Below are the code and all the weights of a small trained network. Each question names an input and a class and asks about switching units off, where a switched-off unit gives its printed mean instead of its output.

import numpy as np


def w(rows, s, z=0):
    codes = np.array(rows[::2]) - 128.0
    scale = np.full(codes.shape[1], s)
    scale[-1] = z or s
    return codes * scale


def norm(h):
    return h / np.sqrt((h * h).mean(-1, keepdims=True) + 1e-5)


def f(y):
    return np.maximum(y, 0)


def log_softmax(a):
    a = a - a.max(-1, keepdims=True)
    return a - np.log(np.exp(a).sum(-1, keepdims=True))


def net(x, mask):
    res = np.array(x, float).reshape(1, 8) / 4 @ E
    u = 0
    for l in range(2):
        y = f(norm(res) @ A[l][:, :-1].T + A[l][:, -1])
        res = res + np.where(mask[u : u + 10], y, B[l][:, -1]) @ B[l][:, :-1]
        u += 10
    return log_softmax(norm(res)[-1] @ U[:, :-1].T + U[:, -1])


A, B = {}, {}
E = w([
[136,124,119,137,116,111,124,148],'x0',
[123,89,114,31,69,153,178,179],'x1',
[131,128,128,130,121,117,124,138],'x2',
[254,111,133,93,178,150,98,141],'x3',
[130,128,127,130,124,122,123,133],'x4',
[132,131,130,131,122,125,128,133],'x5',
[106,125,186,177,183,184,107,242],'x6',
[130,128,127,132,125,124,130,131],'x7',
],0.0048)
A[0] = w([
[62,180,55,116,71,83,114,88,191],'L0N0',
[88,70,166,87,72,172,183,152,108],'L0N1',
[234,91,166,134,112,123,149,111,99],'L0N2',
[157,204,190,242,187,75,130,216,71],'L0N3',
[86,232,88,178,151,162,111,134,252],'L0N4',
[120,109,135,25,82,120,156,79,99],'L0N5',
[192,111,175,189,154,180,140,205,82],'L0N6',
[246,99,116,158,152,252,112,181,62],'L0N7',
[248,135,100,48,178,83,127,106,172],'L0N8',
[63,153,139,139,179,156,119,214,68],'L0N9',
],0.0038,0.0012)
B[0] = w([
[74,155,123,124,205,105,196,115,209],'L0N0',
[139,240,135,134,141,116,104,105,204],'L0N1',
[156,114,95,154,137,165,159,112,193],'L0N2',
[124,70,130,132,134,124,109,75,241],'L0N3',
[160,14,130,132,127,99,162,139,209],'L0N4',
[142,45,40,165,91,129,197,175,205],'L0N5',
[67,149,212,59,165,87,104,158,222],'L0N6',
[74,108,114,14,169,3,86,198,238],'L0N7',
[164,82,103,239,29,200,116,80,253],'L0N8',
[161,143,155,214,80,206,121,104,213],'L0N9',
],0.0043,0.0036)
A[1] = w([
[65,165,143,77,88,155,145,253,132],'L1N0',
[37,119,137,221,151,54,138,104,100],'L1N1',
[92,158,163,99,219,113,109,106,194],'L1N2',
[42,129,106,123,92,23,210,47,142],'L1N3',
[119,154,103,64,100,169,173,187,252],'L1N4',
[145,165,129,227,192,129,96,106,83],'L1N5',
[226,108,97,201,184,56,52,73,118],'L1N6',
[86,146,44,147,151,95,191,87,106],'L1N7',
[106,110,53,112,109,125,118,105,117],'L1N8',
[26,122,184,180,124,162,157,190,171],'L1N9',
],0.0054,0.0023)
B[1] = w([
[138,242,118,129,155,196,148,73,228],'L1N0',
[146,11,142,93,149,113,151,140,229],'L1N1',
[110,100,119,118,105,7,108,176,191],'L1N2',
[160,179,192,73,203,163,3,205,243],'L1N3',
[117,140,67,106,135,86,240,163,221],'L1N4',
[126,95,127,77,81,161,127,198,198],'L1N5',
[76,249,116,156,126,161,159,61,253],'L1N6',
[132,146,177,139,142,98,111,192,201],'L1N7',
[126,95,162,156,143,115,139,162,176],'L1N8',
[163,135,59,166,13,176,148,4,253],'L1N9',
],0.0049)
U = w([
[107,120,202,123,223,53,32,143,156],'0',
[125,235,96,172,92,188,158,50,254],'1',
[110,196,133,4,155,122,161,243,85],'2',
[189,41,40,95,78,108,199,124,34],'3',
[60,19,168,191,70,162,119,93,69],'4',
],0.013,0.0029)

Each question gives the input, the list of numbers given to net, and the class t.
The units are the neurons (one row each of A and B). Each row of codes is followed by its name. A weight is (code - 128) times the scale printed after its matrix; where a second scale follows, it is the last column's (A, B and U).
mask holds one flag per neuron, layer by layer. A switched-off neuron (its flag False) gives its mean, the last column of its row in B, instead of its output. The means were averaged over made-up inputs and are rounded, as every weight is.
A unit's drop is (log p(t) with every unit on - log p(t) with that unit switched off) / (log p(t) with every unit on - log p(t) with every unit switched off).
The circuit of an input: a set's keep is (log p(t) with only the set's units on - log p(t) with every unit switched off) / (log p(t) with every unit on - log p(t) with every unit switched off). Starting from the 12 units with the biggest drops (on a tie, the unit counted first), units are removed one at a time, each time the one whose removal leaves the highest keep (on an exact tie, the one counted first), for as long as the keep stays at least 0.8.
circuit, biggest first: the units of the circuit, biggest drop first
k most important neurons: the k neurons with the biggest drops, biggest first
top k neurons in layer l: the k neurons of layer l with the biggest drops, biggest first
drop when u is switched off: that unit's drop, to one decimal
input [-5,5,-6,0,-3,3,-8,0], class 2: circuit, biggest first => (L1N3)
input [7,0,8,-2,-7,1,5,3], class 4: top 2 neurons in layer 0 => (L0N3 L0N4)
input [1,8,7,-8,-3,-8,4,8], class 1: circuit, biggest first => (L1N9 L1N0)
input [4,2,6,0,6,-8,-5,-1], class 2: 3 most important neurons => (L1N3 L1N9 L0N0)
input [-5,-5,-7,0,1,2,-6,3], class 0: 3 most important neurons => (L1N3 L1N9 L0N0)
input [0,-3,-4,0,6,-2,8,-7], class 4: 3 most important neurons => (L1N9 L1N3 L0N9)
input [-6,-1,7,0,2,-3,7,1], class 4: 2 most important neurons => (L1N9 L0N9)
input [-7,6,-7,0,-5,-7,4,-6], class 1: circuit, biggest first => (L1N0 L1N9)
input [-6,6,-7,0,4,-6,-3,5], class 2: 3 most important neurons => (L1N9 L1N3 L0N1)
input [-8,5,1,-8,-6,6,2,2], class 1: 2 most important neurons => (L1N9 L0N7)
input [-5,-2,7,8,4,2,-8,6], class 1: top 2 neurons in layer 1 => (L1N6 L1N1)
input [-7,8,3,-2,2,-3,1,8], class 1: 2 most important neurons => (L1N0 L0N7)
input [3,8,2,-6,-7,-3,7,-4], class 1: drop when L1N5 is switched off => 0.0
input [-8,2,7,-8,-2,-7,7,-7], class 1: circuit, biggest first => (L1N9)
input [-5,4,2,-4,1,0,-6,-8], class 2: drop when L1N3 is switched off => 0.1
input [-7,-3,7,-8,7,3,-6,-8], class 0: drop when L1N3 is switched off => 0.2
